Rows, each with roughly how far along a hidden order it lies (0 to 12):
[-17 -14   2 -19  14  -3  -2  -4  15  43   2 -28  13 -10   5  16  -8  11
  -5  13] : 9
[-25 -14 -29 -15  12  47  22   8  42  35  43   2 -10   1  23   8 -47   9
   6  31] : 1
[-22 -19 -13  -8  12  27  15   5  25  25  26   3  -5   0  11   5 -34   5
   3  24] : 6
[-25  -6 -20 -16  13  21  11   3  29  28  36  -6  -3   0  15  10 -24  10
   4  20] : 4
[-14 -16   2 -12  10  -6   2   0  11  29  -3 -20  11 -11  -2  10 -11   3
  -4  11] : 11
[-23 -18 -22  -6  10  42  24  12  33  35  49  10 -10  11  21   4 -50   2
   5  31] : 3
[-25 -13 -26 -13  20  22  17   9  29  43  39  -5   1   0  13   6 -40   4
   5  31] : 4
[-31  -8 -34 -13  23  43  21   9  41  44  54  -1  -9   8  26   9 -48   9
   5  40] : 0
[-18 -12 -11 -15  13   2   3  -1  18  28  15 -13   2  -8   5   7 -25   7
   2  17] : 8
[-15  -8   0  -9   9  -4  -2  -1   8  23  -3 -20  11 -10   1  10 -14   4
  -4   4] : 12
[-19 -13 -11 -14  10  15  10   7  21  34  29  -4   1   1  11   8 -27   1
   2  21] : 8
[-29 -11 -36  -9  22  42  23  11  41  37  53   3 -10   8  24   5 -48   2
   5  38] : 0
